cols: N Y S R X D C E U M
[175 131 130  77 165  80 104 115 119  90]  gid
[144 160 119 163  95 177 171 136 100  81]  gel
[ 95 146 137  82  96 106 120  96 136  76]  suf
[144 137 143 139  82 158 126 133 150  89]  kopuz
[166  84 146 133 106  83  84 165 152  79]  ral
[167  85 141 158  95 146 137  85  96 110]  mog
[114 120 139 113 115 130 155 121 155 128]  gudut
[126 180  78 147 167  84  93 130 150 111]  Gume
col: [137 143 146]	S
next: [ 95 146 137  85  96]	[110]
gone gudut: [114 155 113 121 130 120 155 128 139]	[115]
col: [165  85]	E
gone ral: [133  79 106  83 146 152  84  84 166]	[165]

cols: K W F Q B V H T G
[152 161 167 156 155 136  92 162 105] = sogu
[ 77 132 132 133 161 149 143  74  93] = nege
[105 145 110 109  90 103 166 155 133] = rap
[ 96  97 166 163 102 154 172 114 118] = zik
[137 118  74 144 149 101 143 140  78] = Zut
[113 169 138 151  96  89 153 136  99] = Sib
col: [163 144]	Q
gone zik: [166 154 118 163 114 172  96 102]	[97]
col: [172 143]	H
next: [ 77 132 132]	[133]
next: [138 151  96  89 153]	[136]

cols: J A Z P
[160 121 162 134] = dutib
[134 143 174 155] = mis
[157 133 120 111] = Vom
[124 111 120 159] = Keves
[127 123 121 115] = mal
[143 113 154 169] = mive
[110 112 160 151] = Kar
[134 109 122 127] = vidu
[160 119 163 123] = Visus
[131 118 121 139] = keve
col: [134 155 111 159 115 169 151]	P
col: [111 159]	P
gone Keves: [124 159 111]	[120]

cols: befev laro Fevim Lol Pimu
[ 75 172  94 169 162] = zul
[162  75 171 135 142] = kemu
[147 147  94 169 148] = Kud
col: [171  94]	Fevim
col: [162 142]	Pimu
gone zul: [169  94 172  75]	[162]
next: [ 75 171]	[135]
next: [147 147  94]	[169]

cols: Kul pabak sus tila Gok
[158 161 160 112  93] : kobed
[145 140 132 104  96] : Mezop
[ 87 133  79  91 166] : Noze
[120 148 105 116 124] : Vem
[153 125 143 137 113] : Sas
[120 148 130 116 124] : Mup
[138 145 128 119 120] : fari
col: [133 148 125]	pabak
gone Vem: [148 116 124 105]	[120]
col: [ 93  96 166 124 113]	Gok
next: [120 148 130]	[116]
gone Mezop: [ 96 140 132 145]	[104]
col: [148 125 148]	pabak
col: [104  91 116 137 116 119]	tila

cols: zukeb sez ker runul
[183 159 101 102] = Mose
[115  83 170  95] = mugu
[115  83 133 118] = zitu
[115 170 169  95] = Peguz
next: [115 170]	[169]
gone Peguz: [170 169 115]	[95]
find: [115  83 133 118]	zitu
gone Peguz: [ 95 170 115]	[169]
gone mugu: [ 95 115  83]	[170]
col: [133 169]	ker

cols: liba pesen kir meze vir pata Tid non zugav Gonu
[143 127 139 115 116 135 130 124 129 124] : mibiz
[158 136 170  99 112 135 130 140 125 115] : vum
[153 137 170 100 114 133 129 141 124 115] : tinik
col: [135 135]	pata
gone mibiz: [124 139 115 116 129 127 143 124 135]	[130]
gone tinik: [133 129 115 153 137 141 124 114 100]	[170]

cols: libon Megon Padu Vuvut Bobes Beno
[ 97 125 114 123 119 100]  kevi
[118 138 119 130 131 115]  mun
[136 131 111 138 145 128]  murer
[ 97 156 124 106 108 129]  kenav
[ 87 146 138  99 150 168]  rure
[104 132 136 145  90 130]  lil
col: [138 131 156 146 132]	Megon
next: [ 97 156 124 106]	[108]

cols: Tevo begok Pizu ter Mer
[123 111  81 108 128] -> nof
[106 123  86 154 125] -> toso
[134  97 116  90 135] -> nupud
[182  81 135 128 118] -> tade
[172 116  97 152 150] -> musi
next: [ 97 116]	[90]
col: [116 135  97]	Pizu
gone nupud: [ 90 116 134  97]	[135]
next: [116  97]	[152]
col: [154  90 128 152]	ter
col: [106 134 182]	Tevo

cols: nekez fas bofep Duti zuku dolu
[146  98 118 115 120 118] -> kubar
[151 133 145 156 136 147] -> vusi
[144 145 124  92 113 162] -> foli
[110 123 106 111 131 153] -> piti
[ 98 146 121 110 127 111] -> Zol
[103 138 113 110 153 111] -> sesaf
[138 103 144 164  91 144] -> zave
[115 102 116 169 128 128] -> Ver
next: [103 138]	[113]
gone Zol: [ 98 111 121 127 146]	[110]
next: [116 169 128]	[128]
next: [146  98]	[118]
col: [103 102]	fas

cols: Zosit tonom tori gona nuza Gutug
[123 120 127 122 125 152] : nir
[142  97 102 103 163 127] : duteg
[142  97 102 123 163 127] : zozim
[137 120 119 109 119 138] : Sovuf
[111 143 122 131  98 176] : pifav
[130 117  92 139 130 119] : Kavul
[105 105 129 117 110 143] : Tesi
col: [102 119 122]	tori
next: [122 131]	[98]
col: [ 97  97 120 143 117 105]	tonom
next: [129 117 110]	[143]
col: [163 163 119  98 130 110]	nuza
next: [120 127]	[122]
col: [ 97  97 120 143]	tonom

cols: let zisef Vemi reko Vad lasim Geza Soz Dur
[165 112 124 129 139 109 137 141 160] : ved
[101 129 129 144 105 125 145  86 126] : Lurit
[154 131 122 113 152 135 145  86 130] : tof
[109 126 129 103 110 112 169 113 134] : vavid
col: [129 131 126]	zisef
next: [139 109 137 141]	[160]
gone vavid: [110 169 103 112 129 113 126 109]	[134]
next: [129 103 110]	[112]
col: [125 135]	lasim
find: [101 129 129 144 105 125 145  86 126]	Lurit
next: [129 103 110 112 169]	[113]

cols: posaz duded Siret Bib pema tesub zato sudul Num
[ 98 181 114 106  97 168 129 125 132] -> lon
[141 138 121 130 133 125 130 120 139] -> lamu
[ 93 127 143 142 106 156 145  98 129] -> rom
[138 126 133 121 119 146 136 133 124] -> zusos
[126 121 132 151 114 134 144 162 108] -> bev
[135 121 135 146 126 130 132 134 120] -> Veke
[131 145 134 132 148 112 143 135 123] -> vamu
[139 119 134 131 132 117 142 116 135] -> tep
[152 148 133 141 117 139 153 133 124] -> Fov
next: [134 132 148 112]	[143]
col: [133 132 135]	Siret
col: [141  93 138]	posaz
next: [106 156 145]	[98]
col: [141  93 138 126 135 131]	posaz
col: [168 125 156 146 134 130]	tesub

cols: Gebu Vef tam lur Lozo
[132 153 134 120 141] -> pimel
[132 119 112 141 112] -> Vutu
[145 139 142  93 151] -> devu
[150 145 135 146 124] -> kovak
[123 149  96 143 113] -> nuf
[135 147 116 133 101] -> Merun
[168 169 137 158 123] -> sezon
[118 152 147 101 137] -> favub
[155 150 107 135  99] -> Zipas
[123 124 139 130 163] -> vobu
[102 129 140 122 107] -> bof
next: [150 107 135]	[99]
col: [135  96 116 137 147 107 139 140]	tam
gone kovak: [150 135 124 145]	[146]
gone sezon: [123 158 169 137]	[168]

cols: damik nen guma Tor der fival Fogob Naleb
[110  91 103 126 122 156 128 166]  Ras
[108 111 110 109  94 114  95 135]  gever
[111  89 133 102 156 149 155 157]  nug
[142 139 160 141 127 143 164  93]  Pagu
[124 117 160  98  98 166 157  97]  Bimi
[158  98  97 140 128  88 163 159]  pomi
[ 95 110 155 108 123 129 121 157]  mise
[105 148  92 151 144 144 161 127]  Dumu
col: [127  98 128 123 144]	der
next: [160 141 127 143 164]	[93]
col: [126 109]	Tor
col: [156 127]	der
col: [129 144]	fival
next: [160  98]	[98]
gone gever: [109 135 111 108 114 110  94]	[95]

cols: lagu zazan Zise pebit lusik Zafo silu nav norel
[112 132 144 171 139  99 124 136 130] = turi
[117 133 121 127 130 104 118  78 141] = pudi
[120 179 103  79 148 110 111 108 135] = difib
[150 104 164  82 119 105 164 115  81] = pom
[137 140 141 142  92 168 120 125 130] = vaba
[120 179 103  79 148 110 159 122 135] = zon
[ 82 138 149 140  75 162 114 163  78] = porip
next: [164 115]	[81]
gone difib: [ 79 179 108 148 103 135 120 111]	[110]
col: [108 115 125]	nav

cols: tabe sako rif sodul Kuput ninut pez gezud
[132 113 141 134 119 104 114  83] -> vagev
[105 154 138 135 113 125 126 133] -> fetu
[141 137 159 142 112 118 117 142] -> teb
[ 97 165 159  81  87 136 142  87] -> rop
[121 125 159 142 119 118 106 151] -> mogaz
[132 113 141 134 119 104 114 104] -> Vut
col: [138 159 159 159]	rif
gone vagev: [134  83 132 114 141 104 113]	[119]
gone teb: [118 142 159 142 112 137 117]	[141]
col: [154 137]	sako
find: [132 113 141 134 119 104 114  83]	vagev
gone fetu: [135 105 125 133 154 138 113]	[126]
gone mogaz: [106 151 121 159 125 119 142]	[118]

cols: dusam sekos Doren bel Vilal zevi soze
[120 144 135 169 152 107 127] : sazu
[107 156 129 123 105 139 149] : zek
[121 160 133 118 105 134 144] : Toti
[101 158 121 127 109 117 144] : gobev
[108 156 131 123 109 137 149] : seta
[120 144 138 169 148 107 129] : Mobuv
[123 135 136 165 143 122 120] : Sis
[126 126 142 165 135 117 136] : kede
[118 142 136 165 152 110 124] : tupi
[118 147 138 169 152 110 129] : daz
col: [144 149 129 120 136 124]	soze
next: [123 109]	[137]

cols: gapu zipob bofem geba fonef fir nilen
[140 123 130 135 112  89 126] = Des
[172 122 103 122 132 123 127] = Pefup
[140 123 130 135 100  89 129] = Zilo
col: [103 130]	bofem
gone Zilo: [135 100 123 129  89 140]	[130]
next: [132 123]	[127]
col: [130 103]	bofem
col: [140 172]	gapu
gone Des: [ 89 126 112 123 130 135]	[140]

cols: fatif sav Lis vali febog kudo sev tifu sog
[137 157 131 128 156 111 111 111 121] -> bitim
[147 142 139 163 161  84  78 100  99] -> pud
[168 139 139 154 116 124  85  96  98] -> reves
[120 138 129 132 159 103 120 125 128] -> mubiz
[139 154 129 115 136 133 126 117 128] -> seko
[123 169 128 111 177 107 127 118 135] -> Bomam
[156 168 131 104 121 154 127 107 127] -> nas
col: [129 129 128]	Lis
gone pud: [ 99 139 147 161 142  84  78 163]	[100]

cols: tup popu Lof Dopa Vebe sozev Domiz Miful felu
[125 174 133 105  73 138 136 126 112] : zesa
[125 172 136 102  74 138 132 135 141] : Kibi
[140 105  73 133 174 117 169 116 103] : rumis
[125 174 133 105  73 117 136 126 112] : nok
[125 174 133 105  73 138 136 128 112] : bupu
next: [174 133 105  73 117]	[136]
next: [117 136]	[126]
col: [ 74 174  73  73]	Vebe

